Below are the code and all the weights of a small trained network. Each question names an input and a target symbol and asks about switching units off, where a switched-off unit gives its printed mean instead of its output.

import numpy as np


def w(rows, s, z=0):
    codes = np.array(rows[::2]) - 128.0
    scale = np.full(codes.shape[1], s)
    scale[-1] = z or s
    return codes * scale


def norm(h):
    return h / np.sqrt((h * h).mean(-1, keepdims=True) + 1e-5)


def f(y):
    return y / 2 * (1 + np.tanh(0.7978845608 * (y + 0.044715 * y**3)))


def softmax(a):
    e = np.exp(a - a.max(-1, keepdims=True))
    return e / e.sum(-1, keepdims=True)


def log_softmax(a):
    a = a - a.max(-1, keepdims=True)
    return a - np.log(np.exp(a).sum(-1, keepdims=True))


def net(x, mask):
    ids = ['γζλξσφ'.index(c) for c in x.split()]
    T = len(ids)
    res = E[ids] + P[:T]
    u = 0
    for l in range(3):
        q, k, v = (norm(res) @ M[l].T for M in (Q, K, V))
        z = softmax(np.where(np.tri(T) > 0, q @ k.T / 3**0.5, -1e9)) @ v
        res = res + np.where(mask[u], z, O[l][:, -1]) @ O[l][:, :-1]
        u += 1
        y = f(norm(res) @ A[l][:, :-1].T + A[l][:, -1])
        res = res + np.where(mask[u : u + 4], y, B[l][:, -1]) @ B[l][:, :-1]
        u += 4
    return log_softmax(norm(res)[-1] @ U[:, :-1].T + U[:, -1])


Q, K, V, O, A, B = {}, {}, {}, {}, {}, {}
E = w([
[73,115,106,116,171,81,133,102,136,133],'γ',
[131,101,103,91,72,176,160,127,68,193],'ζ',
[60,166,120,80,91,131,150,111,74,152],'λ',
[92,10,159,106,181,138,95,158,181,162],'ξ',
[130,76,74,255,76,148,147,142,90,70],'σ',
[186,197,146,118,84,107,100,185,204,132],'φ',
],0.0076)
P = w([
[159,78,160,172,88,85,205,74,132,192],'0',
[82,132,117,127,153,100,254,114,166,128],'1',
[89,125,35,103,109,130,195,84,175,110],'2',
[112,114,67,137,92,99,111,78,152,154],'3',
[121,139,192,195,139,140,81,113,97,178],'4',
[144,143,216,144,207,152,182,159,74,113],'5',
[153,134,104,61,172,155,169,146,104,49],'6',
[141,160,43,80,132,166,50,140,137,105],'7',
[137,203,85,143,153,167,30,127,93,140],'8',
[158,213,167,166,204,171,107,152,29,114],'9',
],0.0065)
Q[0] = w([
[138,168,169,215,132,148,2,85,77,216],'L0H1',
[104,107,10,92,51,131,71,89,188,121],'L0H1',
[130,115,142,176,119,93,71,78,126,188],'L0H1',
],0.0097)
K[0] = w([
[147,155,211,109,212,179,219,216,78,63],'L0H1',
[103,145,255,246,102,88,48,129,73,246],'L0H1',
[154,155,192,130,168,97,220,126,115,127],'L0H1',
],0.0076)
V[0] = w([
[253,42,56,196,99,153,134,190,172,160],'L0H1',
[99,35,11,106,202,90,170,31,82,146],'L0H1',
[144,224,30,69,75,185,222,101,7,145],'L0H1',
],0.0033)
O[0] = w([
[17,185,182,171,116,187,2,109,137,96,136],'L0H1',
[142,162,76,128,115,177,79,121,209,212,252],'L0H1',
[118,55,61,75,80,50,49,156,136,133,149],'L0H1',
],0.0051,0.0035)
A[0] = w([
[114,195,190,167,148,253,91,111,138,90,15],'L0N1',
[77,156,187,201,166,52,47,118,175,116,222],'L0N2',
[72,186,144,126,140,159,100,143,70,147,252],'L0N3',
[158,148,129,132,136,100,68,154,208,160,115],'L0N4',
],0.0048,0.0018)
B[0] = w([
[160,119,129,103,117,6,126,1,91,158,220],'L0N1',
[92,150,125,32,142,133,181,133,122,93,210],'L0N2',
[180,61,85,23,127,168,104,142,179,120,254],'L0N3',
[130,197,150,95,178,116,166,166,168,148,178],'L0N4',
],0.0057,0.0028)
Q[1] = w([
[186,253,74,189,207,54,34,169,45,182],'L1H1',
[181,117,117,58,156,121,18,172,58,188],'L1H1',
[127,152,241,215,96,132,118,226,138,39],'L1H1',
],0.0036)
K[1] = w([
[125,125,41,4,161,208,165,126,76,127],'L1H1',
[182,135,46,110,217,109,100,125,119,62],'L1H1',
[69,184,95,140,109,62,232,100,105,167],'L1H1',
],0.0047)
V[1] = w([
[140,254,38,118,73,91,163,50,100,110],'L1H1',
[118,163,114,39,118,116,89,96,141,123],'L1H1',
[141,140,83,140,105,166,116,113,75,114],'L1H1',
],0.005)
O[1] = w([
[128,73,250,89,92,234,252,98,199,6,187],'L1H1',
[155,196,139,84,131,199,242,184,50,105,251],'L1H1',
[177,72,124,93,82,109,144,158,155,77,68],'L1H1',
],0.0048,0.0021)
A[1] = w([
[171,87,136,108,126,66,176,144,123,159,201],'L1N1',
[136,123,146,182,183,50,140,154,140,101,2],'L1N2',
[122,110,57,253,90,135,152,117,63,95,189],'L1N3',
[142,71,198,130,219,103,108,127,140,166,249],'L1N4',
],0.0053,0.0017)
B[1] = w([
[123,109,71,82,115,150,191,38,162,149,236],'L1N1',
[143,68,186,109,96,145,143,115,176,148,62],'L1N2',
[164,139,119,43,253,141,69,96,181,110,220],'L1N3',
[149,190,41,109,137,163,144,113,58,126,248],'L1N4',
],0.0054,0.0016)
Q[2] = w([
[116,155,255,229,77,57,78,201,168,133],'L2H1',
[108,152,96,158,87,151,159,116,175,83],'L2H1',
[149,103,160,141,123,103,101,107,161,117],'L2H1',
],0.0079)
K[2] = w([
[1,52,136,163,122,132,157,83,167,195],'L2H1',
[152,104,231,141,129,87,106,134,115,186],'L2H1',
[85,123,149,133,110,121,180,148,160,164],'L2H1',
],0.0064)
V[2] = w([
[27,2,55,160,209,218,166,70,88,51],'L2H1',
[26,115,136,66,96,194,154,140,52,200],'L2H1',
[152,70,81,145,181,163,82,107,46,137],'L2H1',
],0.0042)
O[2] = w([
[117,75,189,69,148,123,75,121,87,122,219],'L2H1',
[51,122,115,219,128,68,177,167,1,76,251],'L2H1',
[77,87,179,97,162,91,129,120,102,187,102],'L2H1',
],0.0068,0.0019)
A[2] = w([
[212,114,107,171,154,84,86,159,217,184,8],'L2N1',
[112,57,150,130,158,72,90,90,54,121,142],'L2N2',
[120,158,91,98,121,95,114,158,139,254,160],'L2N3',
[121,154,125,133,150,204,76,215,122,124,169],'L2N4',
],0.0066,0.0018)
B[2] = w([
[167,137,107,115,46,174,209,179,149,108,136],'L2N1',
[106,89,101,130,103,37,76,120,129,165,203],'L2N2',
[135,157,96,138,149,174,114,192,195,86,254],'L2N3',
[1,137,126,146,156,174,120,110,101,76,169],'L2N4',
],0.0063,0.0038)
U = w([
[58,163,52,187,136,57,28,227,78,136,104],'γ',
[136,78,200,26,139,158,25,95,197,141,132],'ζ',
[168,227,141,170,180,94,121,2,109,236,13],'λ',
[125,88,189,139,102,94,211,109,25,29,124],'ξ',
[168,212,124,162,139,243,178,167,185,109,248],'σ',
[219,43,72,120,68,12,185,192,164,151,122],'φ',
],0.004,0.0011)

Each question gives the input, a string of symbols that net reads in full, and the target symbol t.
The units are the heads (3 rows each of Q, K, V and O) and the neurons (one row each of A and B). Each row of codes is followed by its name. A weight is (code - 128) times the scale printed after its matrix; where a second scale follows, it is the last column's (O, A, B and U).
mask holds one flag per unit, layer by layer, with each layer's heads first. A switched-off unit (its flag False) gives its mean, the last column of its rows in O or B, instead of its output. The means were averaged over made-up inputs and are rounded, as every weight is.
A unit's drop is (log p(t) with every unit on - log p(t) with that unit switched off) / (log p(t) with every unit on - log p(t) with every unit switched off).
The circuit of an input: a set's keep is (log p(t) with only the set's units on - log p(t) with every unit switched off) / (log p(t) with every unit on - log p(t) with every unit switched off). Starting from the 12 units with the biggest drops (on a tie, the unit counted first), units are removed one at a time, each time the one whose removal leaves the highest keep (on an exact tie, the one counted first), for as long as the keep stays at least 0.8.
circuit, biggest first: the units of the circuit, biggest drop first
k most important neurons: the k neurons with the biggest drops, biggest first
top k neurons in layer l: the k neurons of layer l with the biggest drops, biggest first
drop of u: that unit's drop, to one decimal
input γ ζ σ ζ ξ γ γ, target γ: circuit, biggest first : (L1H1, L0N1)
input φ λ λ ξ, target ξ: circuit, biggest first : (L0H1, L0N2, L2H1, L1H1)
input φ σ σ φ ξ ζ, target ζ: circuit, biggest first : (L0H1, L1N3, L2H1)
input λ γ φ σ λ, target σ: circuit, biggest first : (L0H1, L2N3)
input γ ζ φ γ ζ φ ζ λ γ, target ξ: circuit, biggest first : (L0H1)
input ξ ζ φ, target λ: circuit, biggest first : (L0H1, L0N1)
input ξ γ σ γ σ γ λ, target ζ: circuit, biggest first : (L1N3, L2H1)
input σ γ λ, target ζ: circuit, biggest first : (L2H1, L1N3)
input ζ ζ σ, target ζ: circuit, biggest first : (L1N3, L2H1)
input ξ φ ζ σ γ σ γ, target ζ: circuit, biggest first : (L2H1, L1N3)
input φ λ ξ λ, target ξ: 2 most important neurons : (L0N2, L2N3)
input ξ γ λ, target λ: top 2 neurons in layer 0 : (L0N1, L0N2)
input ξ ξ ζ, target λ: circuit, biggest first : (L0H1, L1H1)
input γ φ λ, target σ: circuit, biggest first : (L2H1, L1H1)
input γ ξ γ ζ, target σ: circuit, biggest first : (L0H1, L2N3)
input λ ξ ζ γ σ ζ, target γ: circuit, biggest first : (L0H1, L2N4)
input λ γ λ λ γ, target σ: top 2 neurons in layer 0 : (L0N4, L0N1)
input λ ξ γ φ φ φ σ λ φ, target ξ: most important neuron : (L2N3)
input γ γ ζ σ λ ξ ζ γ ξ, target λ: 2 most important neurons : (L0N1, L1N4)
input σ φ γ λ γ, target ξ: most important neuron : (L0N2)
input φ ξ ζ ξ, target ξ: 2 most important neurons : (L0N2, L2N3)
input σ ξ γ ζ σ, target λ: 2 most important neurons : (L0N1, L2N3)
input ξ ξ ζ ζ σ, target λ: 2 most important neurons : (L0N1, L1N3)
input γ λ λ σ γ λ, target φ: 2 most important neurons : (L2N4, L1N4)
input φ φ φ ξ, target σ: 3 most important neurons : (L2N2, L1N4, L0N1)
input λ σ λ ζ γ ξ ξ, target γ: drop of L1N3 : 0.0
input ζ φ γ ξ ξ γ ξ ξ, target λ: drop of L0N1 : 0.5
input ζ ξ λ, target γ: drop of L0N1 : 0.1
